Rows and roughly how far along a hidden order each lies, from 0 to 15
In the rows, zero is written as 128.
[137 162 127 133 129 118 120 122 131 150 137 145 121 113 126 120 128 134
 120  98 127 165 121 130 101]
2
[128 252 133 101 155 104 112 104 121 156  73 130 146 163 123 116 135 133
 118  71 105 154 120 148 161]
13
[158 186  97  99 149 128 113 129 137 119 130 161 150 173 116 147 119 165
 110  83 180 140 124 139 116]
15
[172 199  81 125 118 136 110 122 155 145 121 142 133 154 138 113 101 132
 104  80 123 120 124 121 106]
15
[133 172 128  94 138 115 117 118 130 155 121 141 127 151 124 122 127 133
 125  98 113 147 129 124 101]
13
[111  69 105  90 180 125 184 157 168 207  58 142 117 135 131 121 132 121
 178 102 158 123 105 115  64]
0
[152 255 115 150  89 119 119 110 134 161  62 125 138 118 160 114 131 112
 111  77  97 111 124  92 122]
9
[139 178 123 129 115 113 128 116 130 150  91 143 133 107 115 123 133 125
 110 103 126 166 118 124 100]
1
[169 217 101 135 102 127 111 116 139 155  96 136 131 129 152 111 122 123
 115  78 111 121 126 111 111]
11
[134 194 127 138 135 112 117 121 128 152 111 126 137 113 129 120 139 127
 120  93 114 152 116 155 161]
2
[165 213 116 155 110 123 101 121 131 160 112 134 122 133 175  98 125 126
 122  74  82 138 132 100 123]
9
[127 189 132 122 149 113 115 118 120 146 116 108 135 141 133 117 133 130
 122  95 104 149 122 145 185]
9

[110 122 143 167 146 136 124 114 175 146 112 111 100 166  53  67  93 128]
5
[126 112 134 124 151 148  90  73 129 143  75 155  53 146  54 117 123 119]
1
[135 117 121 137 145 129  87 100 161 127  94 134  63 144  67 105  96 115]
3
[147 104 119 126 151 125  71  93 159 122  90 138  72 137 105 121  67 114]
3
[145 121 117 149 154 135  79  98 132 140  71 142  59 134  44 100 110 132]
5
[115 116 137 144 135 140 115  99 183 121 112 145  69 146  70  89 116 108]
11
[124  92 123 162 157 126 114 100 139 131 103 135 102 130  79 112 106 104]
0
[139 123 132 142 117 150  96  86 167 110 121 152  54 104 119  83 120 109]
15
[150 102 137 126 130 154  83  83 105 137  82 145  38 129 100 114  88 129]
8
[150 107 120 143 136 139 102  66  91 147 102 115  66 112 114 114 118 101]
0
[113 114 150 151 147 143 114  87 162 143 103 139  93 155  62  72 108 123]
7
[134 132 136 150 122 156  97  64 132 130 119 156  59 109  86  84 153 112]
14
[141 126 116 152 143 132 103 105 148 131 116 125  56 121  79  93 104 115]
6
[140 114 133 141 139 141  81  96 146 127  93 144  60 135  81  97 103 129]
12
[147 104 134 134 144 137  70  88 149 127  87 142  49 136  98 102  65 132]
9
[131 118 131 135 135 142  98  89 149 133 103 133  56 138  76  97 112 119]
9
[122 101 145 145 147 150  90  86 141 134  83 164  74 142  80 103 113 118]
8
[134 115 144 129 123 154  91  82 124 134  98 152  46 139  93 104 115 129]
13
[110 110 141 161 152 150 117  97 122 149  91 152  80 174  38  96 136 124]
5

Part 3:
[160 134 134 115 135 131 124 117 163 135 110 120 118 112 152 156 147  82
 116 131 156]
14
[110 150 102 139 131 145 132 168  78 107 138 128 138  92 126 149  96 114
 120 130  55]
15
[133 101  46 179 138 135 170 110 228 117 166 134 110 109 109 194 140 152
 114 129 151]
4
[138 127 112 148 140 126 166 139 107 122 151 132 105 142  83 131 112 149
 123 122 138]
0
[ 99  87  77 146 131 143 121 132 118 147  86 132 116 105  90 215 128 135
 109 163 125]
2
[124 133  97 113 125 138 168 161  16 160 144 129 108 103  78 149  92 126
 121 141 157]
0
[140 149  70  98 126 154 148 165  72 144 148 115 147  64 121 187 111 107
 109 140 142]
0
[140 146 164 131 130 124 157 144 132 130 109 109 104 126 141 151 137 119
 113 129 132]
15
[157 108  52 121 135 134 150 123 108 117 138 136 134 109  80 173 116 138
 126 133 126]
0
[105 128  38 120 123 177 135 164  85 197 121 124 146  17 112 242 113  51
 104 166 189]
6
[136 162  99 117 134 137 152 154  89 114 172 126 112 136 110 149  86 137
 127 120 128]
4
[125 119  73  83 141 158 116 180 219  94 191  98 135  96 120 197 136 146
 116 134 156]
4
[161 122  98  88 136 122 103 129  57  98 118 126 110 177  92 152  99 168
 136 139  96]
11
[119 130 131 109 136 129  87 154 146  94 125 110 103 145 145 166 119 157
 126 139  89]
8
[147 147  75  90 127 133 100 130 109 120 193 129 126 149 111 131  91 143
 132 128 171]
2
[ 92 115  86 149 140 150 132 163 122 108 116 121 112  96 109 206 121 145
 114 143  80]
9
[124 137  94  90 119 161 114 168  97 152 119 104 148  51 144 192 127  86
 106 152 131]
0
[130 147 125 124 133 138 147 113 250  91 145 113 134 151 158 144 171 121
 127 117 128]
9
